Each row has a class, written after it.
[ -73   57  292  -60 -126  174 -511  266    4    6   21  189  231  144
  216  203 -113  158  243  274  409   97   96  238 -166   49 -153  119
  238  132 -554  165  259 -191  111  167 -160   95 -156   45   73   15] | Z
[ -81   35   68  194  307 -131 -125  -47 -217  121  -66  147   60  -41
 -189  118  -12  234 -197   68 -127 -129 -293 -210 -491   70  222  -12
  347 -370 -130  127 -152 -138 -333 -312  105  221  -90  123 -122   67] | X
[-322 -137  233   72 -164  238 -529  135  -28  264 -159   71   83  -54
  206  143 -154   13  470  373  484  298  177  192  -42  161 -175  316
  280  411 -356   81  159 -140  299  237 -337 -102 -188   27  105 -179] | E
[ 195  352   16 -299 -106 -179  175  450   71 -253  130   71   60  224
   95   77  -78   40 -271 -192 -138 -131 -105  179  206 -236   -2 -153
  -26  -85 -545  137   87 -101  -37 -170   -3  -47  135   30   20  109] | E
[  -1   36   92   19  -60   61 -235   48   -5  -12   11  189  198   51
  165  -41  -26  118  143  156  280  146   84   78  -48    3  -71  124
   77  121   38   40  100   95  106  185  -33  108   12  -11  124 -116] | U
[ 155   36 -109  -14  178   11  220  -92  136  -45   21  -22 -161 -124
 -128   64  141   -5 -417  -79 -418 -291 -263 -246   13  -89  304 -198
  150 -362 -222   66  -88  -13 -237 -151   77  226  -41  167  -74   62] | Q
[ 146 -109 -191  -98  -72   -6  344 -152   48 -148  -53 -151 -161 -111
  -26   12   46 -183   -8   22 -252  -96  -64 -180  256   -7   84 -192
  -28 -222  -41  -62  -81   52   80   -2   10   47  116   28  -91 -213] | Y
[-108  147  126   44 -103 -370 -222   51 -174  -22  132   31   69  103
 -117   63  -82  109 -127   46  -60   38   75  201   26   -8 -239   32
   73  103  147  187   86 -121   75 -121  -90 -429   16   -5  115   85] | V
[  15  -17  120  192  241  164 -289   14  -60  339   11  121  184  -16
   12  216   17  230   10  151  102  -32 -116   66 -158  236  178   50
  372 -107 -239  146  -98 -209 -131  -64 -159   37 -106   44  -44   29] | X
[  80  -14  264   -6   81  221 -442  186   81  -71  226  115   29  292
   72   59   66  265   22  186  157 -115  202  -82 -249  -71  -42  129
  -57  163 -678  148  251 -201  -35  166  -95  269 -137  280  171   41] | U
[ 133  101  -98 -176 -109  215  150  175   58   -4   22  120  260  110
  283  -27 -113  -99  166   -7  274  173   -9  333  290  123   64   -6
  -67 -104  -18 -134  -11   87  121   84  -45   62  218 -189  -50  -43] | Z
[-220 -178  -40   79  -73   74 -241  -82  -92  240 -238    1  146 -153
   68  108 -150  -70  234  227  238  264   23  160  109  247   95  126
  225   72  -52    7  -71 -105  199  -85 -221 -176 -102  -45 -119 -202] | E
[  65  226  125   -5   66  -90 -228  178  -60 -327  303  157   59  358
  -99 -179   18  249  -88  -20   15   49   98   22 -308 -222 -122   15
 -340  -75   72   -7  204  -40 -218   68  241  241   47   38  119  323] | E
[-191  103 -129  -99 -281 -254  107   89    3  113 -335 -129   -5 -351
   57  192 -195 -226  -97   20  -90  166 -272  256  518    1   47  -50
  398   39  -12  118  -78   20  205 -209 -244 -452 -105 -127  -80  -94] | E
[ 110  -20  204   53   91   26 -366  -33  -53 -292  222  204   82  232
  -27  -44  114  153   38  259  127   -8  161 -108 -361 -100  -71   36
  -56 -104 -115   49  248   -3  -57  200  159  406  -40  130   61   30] | D
[-102 -126  -57  -56 -311 -428  -70  -72  -47 -265 -212 -217 -395 -298
 -193  288  104  -70 -163  185 -552 -168 -147 -409  119 -190 -176  -71
  441   12 -446  331  174  -24  141 -227 -145 -214 -386  358   31 -220] | C
[  42  -94 -157  -32 -198 -185  178 -122   82  -10  -55 -193 -136 -174
  -49  123   97  -80  -28   12 -265   -9   -4 -101  467   -2 -164  -62
  150  165   34  109  -10   92  201    7 -204 -318  -58   94   12 -205] | U
[ 226  -57 -117  -68  191  223  202  -52  128  -60  144  -25  -44  163
    4 -113  106   28  -87  -31 -100 -135   -1 -106   11   37  220  -88
 -249 -218 -182 -133  -94  -11 -107  -33  105  256  141   79  -68    8] | Q
[ 134   45  222  -53 -112  137 -418  306  227 -174   64  115   90  127
  215   17  128  143  -54  133   94 -128  211 -182 -144 -211  -68   87
  120  395 -811  239  358  -41  130  257 -151  270 -202  399  243  -64] | Q
[ 167 -134 -208  -89  -18  398  352   16  119   99  -95  -38   43 -187
  190   -5   36 -140  141  -64   18   21  -84  -76  281  154  118  -85
   76  -49    2 -130 -170  175  133  145 -100  108  191  -76  -66 -267] | Y
[ 278  180 -127 -196   -8 -105  282   68   94 -262  153   71   50   88
   74  -61   23  -16 -206 -118 -172  -79 -110   -3  199 -189  121 -210
  -77 -273  -96  -41   -5  105  -64  -11  141  221  208   42  -50    4] | E
[  23  118 -191  -20   42 -392  346 -194 -188   99   70  -57   47 -104
 -156  -66 -168  -89 -202 -173 -149  138 -149  308  329  151   96 -107
  -53 -228  645 -122 -279   48    6 -347   80 -445  301 -307 -183   38] | D
[  36   34  118   74  -90   -7 -176  164   89  191 -136   14  135 -231
  192  231   28   65  -77   54    3  -72 -107  -33  117   62   32   15
  534  197 -396  230   18  -59  109   21 -305  -63 -159  231   29 -156] | C
[ -65 -130  -70  123  276  238   16 -295 -100  182   56   11 -107  -82
 -159    5   20  -37  -14  167 -106  -12 -173  -83 -222  195  287  -25
    0 -444  309 -157 -162  -42 -237  -29   95  164   13 -110 -134   26] | Y
[ 278  200  162  -72  168   11   23  233   88  -81  376   60   24  417
   14   10   50  171 -131 -138  -81 -241   96  130  104  -84  -96   -8
 -213   -4 -283   99   82  -85 -121   17    7  -48  143   25  124  155] | Z
[-317 -161  -87  172  -35 -316 -122 -182 -212  130 -324 -209 -152 -306
 -269  215  -45  -35   -6  156 -133  144 -204 -143   -2  106  -47  -47
  403  -88   32  135 -156 -212  -48 -273 -184 -303 -236   68 -170  -52] | Y
[ 177   98 -121 -181 -340   36  131  284  308 -243  -64  -63   28  -29
  260  -63   69  -65   42 -103   -8   58   74  -59  400 -237 -190  -54
   10  362 -247   48  188  191  219  323 -137  160  -17  217  132 -103] | Z
[  17 -221   63   20   67  416 -173  -74  111   89  -14    0 -132 -157
   47  156  147   -5  -12  168  -31 -150  -81 -169  -84   58  134   52
  259  -62 -388  101   55  -84  -52  164 -132  224 -214  144   20  -72] | G
[ -11  -87  111   51  -58   -6 -342  -35   44 -106  -33   29   -2  -31
   11   33   93  113  -78  210  -29  -45  107 -220 -191  -78    1  131
  182  142 -356  154  207  -21  101   28  -72  158 -194  315   93 -110] | C
[  18  -57 -121   72  317  215   59 -155  -97  269  -14  103  185    7
  -11  -78 -114   51   31   46  197  193 -138  153 -118  296  441   15
   -9 -364  219 -191 -291  -81 -168 -222   96  179  173 -174 -204   65] | C
[-135 -137  -69  -98 -136 -103   40 -108  -48  -43  -53 -172  -72   19
  -72  -25  -76 -100   23   40  -16  147  112   10  236   40 -117  -29
  -57  143   32   -9  -31  -60  228  -62 -122 -301   -7   -7    7 -158] | V
[-126  262  127  -47 -191   45 -327  348    2  251  -43  211  392   15
  309   89 -272   47   79   88  438  286  -68  573  136   60   12  158
  256  183  -94  101   82  -81  130   58 -159 -173  -24 -151   76   72] | D
[  33   -6 -121  -65  132 -201  140 -203 -108 -193  164  -20 -107  225
 -237 -151   -3   -9 -178   28 -247   30   28  -13   38  -67   52  -72
 -314 -229  254  -94  -34   77  -46 -207  173  -94  162  -71  -46   12] | B
[ 158  299  -58 -235   27  -84  227  143   48 -241  334  111  -32  268
  -57 -144  -62   23 -254 -157 -126  -56  -13  211  134 -214  -18  -67
 -369 -182  144  -79   59   31 -118   18  196   47  238 -144   55  199] | E
[-117 -194 -140   31  -16  -98  136 -233  -78 -204  -34 -223 -340   64
 -327  -17   84  -85   79   75 -288   21   53 -253  146    3 -260  -63
 -234 -130  372 -108  -52   -2  -15  -27   47 -156  -36  -10  -59   22] | C
[ 152 -225  -16  -17    0  318  -43 -165  205 -188  127   26 -159    8
   50 -165  249  -67  102  160  -95  -41  281 -331   14  -84  -59   58
 -185  170 -121  -63  205  244  153  370   -6  333    9  238  129 -232] | C
[-211 -104 -247 -162 -119  -84  346 -147 -186   49   -6 -279 -139  188
 -202  -62 -256 -171  273  -34   87  382   10  364  559  183 -289  -29
 -344  -49  899 -304 -303  -49  121  -60  -31 -603  275 -472 -149  102] | U
[ 173   26   -4 -155   97  -14  162  -37   -5 -225  251   16 -130  210
  -79  -52   44   26  -99  -21 -142 -101   15  -93  -72  -89   14  -88
 -164 -247  -65  -47    1   -9 -121   11  172  171  148    6   -1   89] | G
[  61 -199 -346  -44  -14  120  501 -261   14   17 -103 -164  -75 -166
  -42 -124   66 -293  171  -87  -91  129   69   26  549  236  -52 -113
 -272  -81  689 -300 -227  300  205  -31  -21 -249  265 -254 -153 -186] | X
[-129 -107   60  -94 -454  -26 -298   30   65 -134 -179  -10   37  -78
  159  139  -19 -125  282  345  198  266  187   79  267  -38 -374   48
  291  376 -146  158  250   83  442  313 -261 -157 -160   94  125 -308] | R
[ 214  -41  -11 -141  -80 -117   73  -93  144 -470  116  -84 -258   69
 -115   10  254  -11 -234   13 -411 -273   75 -376    6 -289 -104 -188
  -56  -74 -315  112  219   70    6   65   91  165  -63  284   87  -72] | V
[ 126  167  -74  -42  340 -159  133  -77 -112  -86  327   79    4  320
 -253 -202  -36  158 -302 -116 -186   -9  -45   78 -200  -20  231  -87
 -357 -395  179 -115 -127  -80 -301 -344  321   81  258 -102  -97  276] | Q
[-211  158  -10   33 -353 -649 -319    3 -201 -118 -179   27  106  -16
 -115   10 -147    0  -91  171  -45  301  106  157  134 -146 -227  123
  183  291   93  196  143   50  269 -213 -114 -395 -146   48   72  -81] | U
[ 109  -79   82  -64   -3  209 -123  128  128  -43  -25   46  -49  -80
  104  248   65  102  -25  114    6 -182 -100 -213  -88   -7   75 -108
  343  -74 -724  186   74 -156  -36   93 -131  302 -168  278   17  -77] | R
[   5  159  -87  -33 -168 -225   -2  189    8 -100 -159  -31  105   10
   82  -24  -49  -38   17  -20   37  131  -91   51  211 -120  -60  -23
  116  112  -20   44   29    8   66  -30  -70  -66  -16   40   -9   24] | Q
[ -59  -60  -63  -48  112   36  189  -13 -102  121  -16   49    8   59
  -26   36 -125   11   90  -14   77   87 -103   59  118  146   -5  -19
   65 -116   94  -76 -202  -21   17  -91  -39 -121  158 -164  -74  -91] | B
[   3 -134   35  151  111   15 -173  -32   -5  -41 -133   16 -173 -258
  -81  175  202  128 -208   92 -232 -281 -195 -483 -322  -56   87   -9
  425  -94 -443  227   15  -23 -134  -78  -65  266 -261  362    9 -138] | R
[  70  185  115  -37  420  113  -11  267 -120  158  226  179  102  220
  -64  113 -114  253 -172 -148   91  -99 -231  140 -269  106  247  -31
   15 -307 -360   39 -157 -286 -375 -320   75   49   99 -132  -69  226] | E
[-208 -209  145  183  185  144 -350  -96 -134  124  -99  -29 -126  -32
 -138  143   34  142  126  219   65   -8  -65 -153 -397  185   74   54
  207 -148 -121   47  -60 -290 -179  -84  -62   64 -263  123  -85   84] | G
[-239 -142  -83  -35 -240   27  -16 -112   21  119 -234  -97  -71 -294
   48  125  -82 -186   89  188  -31  146 -102   58  321   75  -55  -35
  265   90  103   29   10   32  221   87 -218 -250 -165  -21    2 -202] | X
[ 177  121  -97 -141 -167 -112  196  115  125 -283   58  -63  -93  113
   -7 -158   61   -3 -110 -127 -152  -23   51  -44  185 -184 -120  -85
 -220   58   74  -42   53   83   30   47   94  102  125  101   33   67] | D
[ 391   37 -313 -103   93 -145  606 -256  151 -177  167 -118 -166   12
  -95 -167  215 -101 -352 -243 -580 -234  -88 -218  406  -79  201 -284
 -176 -327  337 -122 -195  227  -54  -94  124   58  314   75  -73  -82] | V
[ -19   67   97  -58  -52 -126 -178   45 -131  -86    4  117   96   39
   17   67  -77   35  -24  136   82   35  -18   58 -156  -13   18  -11
  178 -115 -273  107   60 -122   24  -87   13    5    3   11  -28    2] | G
[ 124 -211 -180  -19 -127  -44  154 -268  107 -239  -57 -139 -203  -43
  -89 -159  201 -129  -33   97 -358  -52  145 -376  182 -134  -28  -56
 -135   59  -24  -30   62  230  182   88    4  131   -5  222   21 -289] | Y
[ 140  -83 -312    1  124 -203  417 -271   12 -109  -52 -160 -235 -138
 -235 -101  156 -112 -362 -110 -588 -160 -137 -366  103  -64  277 -164
   -4 -294   98  -36 -211  144  -54 -305  113   78  108  178 -156 -121] | G
[ -78 -280 -209   21  141  104  305 -266 -103   50 -114 -122 -283 -176
 -229   76   65  -88   -4   23 -186  -51 -139 -270  120  147    3  -71
   99 -231   99  -64 -247   -6    9 -124  -41  -98   58  -60 -119 -198] | B
[-153 -241  259  101  198  315 -526  -86  -73    0  183  148  -43  268
 -112   26   50  212  168  337  166   -1  222 -138 -387  100  -99  164
  -59   67 -188   79  187 -178   -3  185  -51  170 -185  121  104  -81] | R
[ 243   67 -172  -68   -3  164  227  -81  158  -90   81  136  104  -45
  135 -163   84  -48 -116  -34 -151  -14  -98  -37   95  -80  254  -93
  -38 -186  143 -113   15  269  -49  174  147  367  122   22  -13  -41] | X
[  24  263   20  -71 -423 -363 -133  325   98 -311  -84   46  167   72
  173 -106  -28  -18   -1   21  -25  161   85   77  265 -311 -338  -23
   18  413   11  113  277  196  232  183  -52  -49  -70  134  155  -20] | X
[ 246   12 -161 -107   31  125  311  -91  165 -194  137  -20 -178  -62
   17 -120  140 -102 -198 -127 -310 -204  -76 -202  131 -163  142 -136
 -131 -199   44  -88   21  197  -89  144  117  317  106  116   11  -47] | Z
[  58  138  146 -115 -204 -104 -291  178  106 -231   28  148  133   80
  169   81   11   93    6  183  112   37  109  -22  -97 -184 -131  -16
  228  150 -443  191  279  -25  134  243  -80  193  -79  219  144  -77] | V
[-103  -37  -42  -31   50 -317   78  -37 -182 -144   -6 -108 -236   31
 -289   99  -38   -2 -125   -4 -304 -101  -66 -242  -15  -55 -192  -32
   65 -100  -32  105  -74  -77  -41 -209   -3 -264    2   33  -42  -37] | G
[  60  126 -204  -57   99 -319  330  -46 -130 -140  -19   15  -23   24
 -161  -50  -68  -23 -226 -127 -288  -35 -206  -96   65  -21  112 -128
   28 -326  257  -38 -200   72  -94 -269  133  -53  155  -71 -125  -39] | V
[  17  -22  -60   69  350  195   74  -69 -109   47  119   86  -14  160
 -119  -88    7  127   15  -77    7   16 -137  -36 -259  169  256  -67
 -166 -440  217 -183 -196 -179 -353 -125  163  259  130 -119 -155  179] | V
[ -92 -230    9   48  127  164  -51  -45  -81  108  -61  -34 -166  -51
  -96  183   10   49   93  114  -41  -88 -103 -247  -68  164  -31    6
  231  -85 -209   72 -125 -133  -27  -30 -128  -15 -113   54  -40 -162] | R
[-243 -224  -26   24 -238   98 -172  -40  -44  183 -236    1   56 -148
   90  129 -121  -88  355  262  277  321   73   85  273  173 -289  128
  273  315  -31   57  -20   40  371  157 -265 -283  -85 -133   53 -331] | B
[ 279  -17 -362 -150 -112   44  577 -112  170  -74 -108  -70   53  -89
  140  -86   36 -209  -27 -110 -137   46 -145  -29  491   21  219 -194
  -13 -252  142 -152 -227  245   69   14   66  151  248  -64 -151 -159] | U
[ 262  404  161 -104   76 -424 -145  264   17 -544  317  112  -95  324
 -271  -51  129  227 -538 -137 -356 -248   77 -214 -296 -419 -114 -108
 -195 -181 -468  268  252  -44 -299 -224  325  235 -103  179  126  356] | E
[-168   99  430   92  -68  -60 -706  293 -105  116  155  153  172  178
   97  255  -89  289  144  283  354   66  133  271 -188   60 -300  207
  269  341 -493  309  300 -293   76   91 -274 -263 -325  107  204   96] | B
[ -81 -150   77   -8   70  396 -122   72  151  192  -58    4  -94 -250
  148  241   39  -30   27  112   74 -100 -169  -66  -10   88  181   57
  375    0 -518   97   67 -142  -39  138 -225  143 -260  153    0  -57] | G
[ -10  -77 -397  -38 -111 -411  517 -305  -69 -190 -174 -317 -309 -173
 -310  -74   74 -182 -249 -162 -500   38 -204 -243  327  -68  -11 -226
  -46 -229  551  -99 -258  122  -27 -284   81 -212  110   -2 -167  -56] | R
[ 192  127   80  -62  -82  -71 -137  174  114 -169   87   85    8  143
   88 -109   89   57 -173  -13 -125 -103  101 -115    8 -224    4   36
    0  169 -422  142  173   46   47   53   -2  166   17  239  124  -56] | D
[  80   45 -108  178  138 -166   45 -230  -90  175  -20  103  146 -121
  -80   11    8   84 -135   34 -105    6 -195   32  -25  173  226  -70
  195 -296  334  -23 -206   19 -130 -192   64    2   79  -48 -109   45] | Q
[ -29   66   74  126  215  -17 -231  -70 -202  -44   90  255  183  149
  -94 -109   -4  142  -81  105  101   48    5  -35 -415   53   41   74
    8 -214  306  -28  -32   36 -142  -34  159  167  124  -61    7   28] | V
[ 202  135 -149  -75   60  146  247   12  -38   59    9  222  307   31
  198 -119 -131  -48   30  -68  183  140 -166  280   72  150  346  -78
  -25 -407  158 -198 -217   94  -92  -72  153  208  348 -250 -169   21] | E
[-103 -154   43  139   20   93 -175   37   71   59 -179  -69 -137 -156
  -10  149   98   66   70  118  -31  -68 -111 -289  -83   -2   23  -29
  297    9 -346  127   -6 -190  -88   42 -138  186 -248  283  -20  -29] | E
[ 160   96   64 -217 -283 -199  -52  184  188 -455  131  -68 -179  146
    4  -56  127   -2 -176   20 -368 -148  244 -210  145 -386 -287  -75
 -192  377 -420  163  362  158  250  144  -42  -13  -59  300  226 -171] | C
[  48 -213 -296 -101 -210  -14  386 -219   25 -220 -152 -171 -205 -150
  -61  -71   82 -305  129   87 -211   49   18 -186  423   42 -151 -178
 -100 -126  319 -162 -120  221  233   90    2  -46  133  -47 -112 -231] | Q
[ 169   80  145  -71  -74   99 -108  176  225 -122  140   66   -9  -24
  175   62  173   29  -95   -1  -88 -204   79  -76  149 -126 -108  -77
  118  215 -378  186  251   28   97  237 -161   29  -70  225  172 -123] | V
[ 140  231 -148 -128 -150 -148  200   97  145 -121   -8   49   92  -53
  142 -109  -44 -101 -155 -115 -108   50 -122  142  319 -169  110  -79
  -31  -23  125  -26   41  193   41   34   66   50   75  -83   32   20] | Q
[  17   15 -121  -78 -118   39   73  -90  -97   47    3  102  183   16
   52  -25 -158  -96  233  134  219  365   32  306  154  181  -10   -3
    0 -127  345 -154  -83   92  137   10   64  -57  230 -282  -83   -4] | C
[-156 -246  196   54  102  272 -338  -96 -105  127  -17   40 -122   -8
  -70  276  -19   81  230  359  121  -71   31 -106 -255  230  -21   63
  253 -143 -478   86   37 -304   -5   89 -189    2 -228   59  -38 -114] | Y
[ -17  -66   60  -66   18  263 -139   67   47  122   77   66  127  172
  112  -62  -54   58  195  106  228  157  133  136   11  128   42   50
 -114  131 -175  -43   39  -69   92   74  -82   46   36  -33   40  -17] | Q
[  41    9   23    0  -19  308 -114  243   97  213 -152  154  257 -106
  330  128  -22  116  135   49  294   48 -146   23   22  111  116   19
  371   79 -446   97  -44  -36   60  130 -202  172  -62   63   23 -171] | B
[   2  -72  -88  -17   22 -136  251  -96   -4  138   24 -175 -181  -56
 -137  158    3   -8  -98  -71 -255  -90  -97  -19  334  134  -32 -101
  105  -54   43   26 -176 -120   47 -169 -159 -327   15   25  -64  -72] | D
[  24    1  -43 -146 -287 -237    6  -98  -15 -438   48  -14  -66   95
  -69 -103   40 -124  -12  132 -113   91  196  -43  163 -186 -306  -57
 -126   61  162   20  202  140  238  173   45  -74  107   12   77 -124] | V
[-178  306   81   39   -4 -571 -211  149 -289   65  -45  162  205  -60
  -90  171 -253  175 -289   56   70  176 -322  294 -269   23  141  -58
  383 -295 -108  166  -68 -244 -188 -528   84 -169  -38  -30  -97  245] | D
[ 125   37  266  -90 -325   80 -366  124  281 -141  152   60   34   74
  196  126  113  113   94  193   51 -101  356  -63   45 -172 -337   44
   56  553 -445  235  447   84  258  507 -240   19 -166  342  353 -121] | U
[  -1  -24  110   -1 -148  -84 -309   82  121 -154  -22   19   13   69
   69   -8   96   15  -48  177  -50  -20  185 -191  -38 -208 -110   94
  137  342 -448  220  295   50  186  158 -141  114 -182  351  162 -189] | Z
[ 328  369  -36 -144 -233 -254   12  283  162 -365   21  215  262   45
  260  -93   80   59 -267  -48 -152  -31 -144  -70   53 -366   99 -134
  239  -27 -360  189  251  241    8   82   99  396   24  270   95  -43] | Z
